Here is a tiny trained network, its code and every weight. The questions are about switching its units off for an input and a class, where a switched-off unit gives its printed mean instead of its output.

import numpy as np


def w(rows, s, z=0):
    codes = np.array(rows[::2]) - 128.0
    scale = np.full(codes.shape[1], s)
    scale[-1] = z or s
    return codes * scale


def norm(h):
    return h / np.sqrt((h * h).mean(-1, keepdims=True) + 1e-5)


def f(y):
    return y / 2 * (1 + np.tanh(0.7978845608 * (y + 0.044715 * y**3)))


def log_softmax(a):
    a = a - a.max(-1, keepdims=True)
    return a - np.log(np.exp(a).sum(-1, keepdims=True))


def net(x, mask):
    res = np.array(x, float).reshape(1, 3) / 4 @ E
    u = 0
    for l in range(3):
        y = f(norm(res) @ A[l][:, :-1].T + A[l][:, -1])
        res = res + np.where(mask[u : u + 3], y, B[l][:, -1]) @ B[l][:, :-1]
        u += 3
    return log_softmax(norm(res)[-1] @ U[:, :-1].T + U[:, -1])


A, B = {}, {}
E = w([
[152,173,150,77,101,182,1,73,128,109,113,35],'x0',
[186,84,77,179,143,153,148,70,117,164,141,54],'x1',
[169,89,177,78,212,209,172,91,118,138,148,136],'x2',
],0.0079)
A[0] = w([
[69,74,102,169,38,47,53,133,145,182,149,104,1],'0.n1',
[92,71,61,100,120,138,184,130,94,140,3,180,164],'0.n2',
[184,15,65,117,97,55,132,57,41,120,173,79,57],'0.n3',
],0.005,0.0042)
B[0] = w([
[211,181,15,51,112,85,155,133,184,50,167,177,229],'0.n1',
[109,112,130,49,112,105,93,104,118,113,88,6,251],'0.n2',
[157,160,123,233,167,197,79,165,81,59,186,132,220],'0.n3',
],0.011,0.0021)
A[1] = w([
[102,86,211,178,176,163,96,142,96,214,116,167,248],'1.n1',
[61,35,110,177,162,26,194,102,110,109,217,181,1],'1.n2',
[154,76,91,58,96,148,2,128,129,112,147,107,109],'1.n3',
],0.006,0.00066)
B[1] = w([
[93,99,44,123,54,93,138,147,190,58,133,156,175],'1.n1',
[102,134,211,132,143,121,51,2,77,180,83,130,212],'1.n2',
[97,87,191,79,193,75,156,75,46,152,96,97,253],'1.n3',
],0.012,0.0044)
A[2] = w([
[111,71,161,66,203,90,212,178,112,59,135,38,255],'2.n1',
[182,89,186,65,173,240,200,90,190,129,127,167,15],'2.n2',
[69,168,233,76,127,146,113,255,58,95,113,212,55],'2.n3',
],0.006,0.0023)
B[2] = w([
[43,88,132,212,68,93,116,180,142,165,152,221,254],'2.n1',
[190,248,93,42,113,6,157,124,134,83,85,60,184],'2.n2',
[216,109,77,177,173,238,155,99,109,115,136,44,215],'2.n3',
],0.013,0.0059)
U = w([
[66,89,207,105,128,86,92,65,78,145,84,112,184],'0',
[162,197,76,65,84,28,173,124,138,63,118,129,124],'1',
[183,110,95,184,163,222,147,129,98,99,119,70,183],'2',
[100,100,117,161,92,136,121,202,138,97,209,249,206],'3',
[129,135,157,113,127,170,141,153,186,163,151,154,2],'4',
[144,125,138,111,145,156,130,169,182,182,116,150,6],'5',
[135,144,156,119,101,159,132,162,183,164,116,129,33],'6',
],0.014,0.0045)

Each question gives the input, the list of numbers given to net, and the class t.
The units are the neurons (one row each of A and B). Each row of codes is followed by its name. A weight is (code - 128) times the scale printed after its matrix; where a second scale follows, it is the last column's (A, B and U).
mask holds one flag per neuron, layer by layer. A switched-off neuron (its flag False) gives its mean, the last column of its row in B, instead of its output. The means were averaged over made-up inputs and are rounded, as every weight is.
A unit's drop is (log p(t) with every unit on - log p(t) with that unit switched off) / (log p(t) with every unit on - log p(t) with every unit switched off).
The circuit of an input: a set's keep is (log p(t) with only the set's units on - log p(t) with every unit switched off) / (log p(t) with every unit on - log p(t) with every unit switched off). Starting from all 9 units, units are removed one at a time, each time the one whose removal leaves the highest keep (on an exact tie, the one counted first), for as long as the keep stays at least 0.8.
circuit, biggest first: the units of the circuit, biggest drop first
unit that matters most: the unit with the biggest drop
top k neurons: the k neurons with the biggest drops, biggest first
drop when u is switched off: that unit's drop, to one decimal
input [-4,2,-2], class 0: unit that matters most -> 1.n2
input [2,4,-5], class 1: top 2 neurons -> (0.n1 2.n3)
input [-6,6,8], class 1: top 2 neurons -> (2.n2 1.n3)
input [2,-3,0], class 3: top 4 neurons -> (1.n2 1.n1 2.n1 0.n3)
input [-2,-2,1], class 3: top 2 neurons -> (0.n2 2.n1)
input [8,8,7], class 0: top 2 neurons -> (2.n3 1.n3)
input [2,-1,0], class 3: top 4 neurons -> (0.n2 2.n1 1.n2 0.n1)
input [5,-7,-2], class 2: top 2 neurons -> (2.n3 0.n2)
input [-8,-4,-7], class 0: top 2 neurons -> (1.n2 2.n2)
input [-5,1,6], class 1: top 3 neurons -> (2.n2 1.n3 0.n2)
input [-5,-4,7], class 1: top 2 neurons -> (2.n2 1.n3)
input [0,-1,-2], class 3: circuit, biggest first -> (1.n2 2.n1)
input [-7,-8,3], class 2: top 2 neurons -> (2.n3 1.n3)
input [-8,7,-7], class 0: top 2 neurons -> (1.n2 2.n3)
input [-8,-4,6], class 0: circuit, biggest first -> (1.n2)
input [-3,-6,5], class 2: top 3 neurons -> (2.n3 1.n3 0.n1)
input [-3,1,1], class 3: top 3 neurons -> (0.n2 2.n1 1.n3)
input [2,-1,1], class 3: top 2 neurons -> (0.n2 0.n1)
input [-8,7,1], class 0: drop when 1.n2 is switched off -> 1.6
input [-7,-6,-5], class 0: drop when 1.n2 is switched off -> 1.8
input [8,6,6], class 0: circuit, biggest first -> (2.n3)
input [-4,-6,1], class 2: drop when 1.n3 is switched off -> 0.3
input [-6,3,3], class 0: drop when 1.n2 is switched off -> 2.4
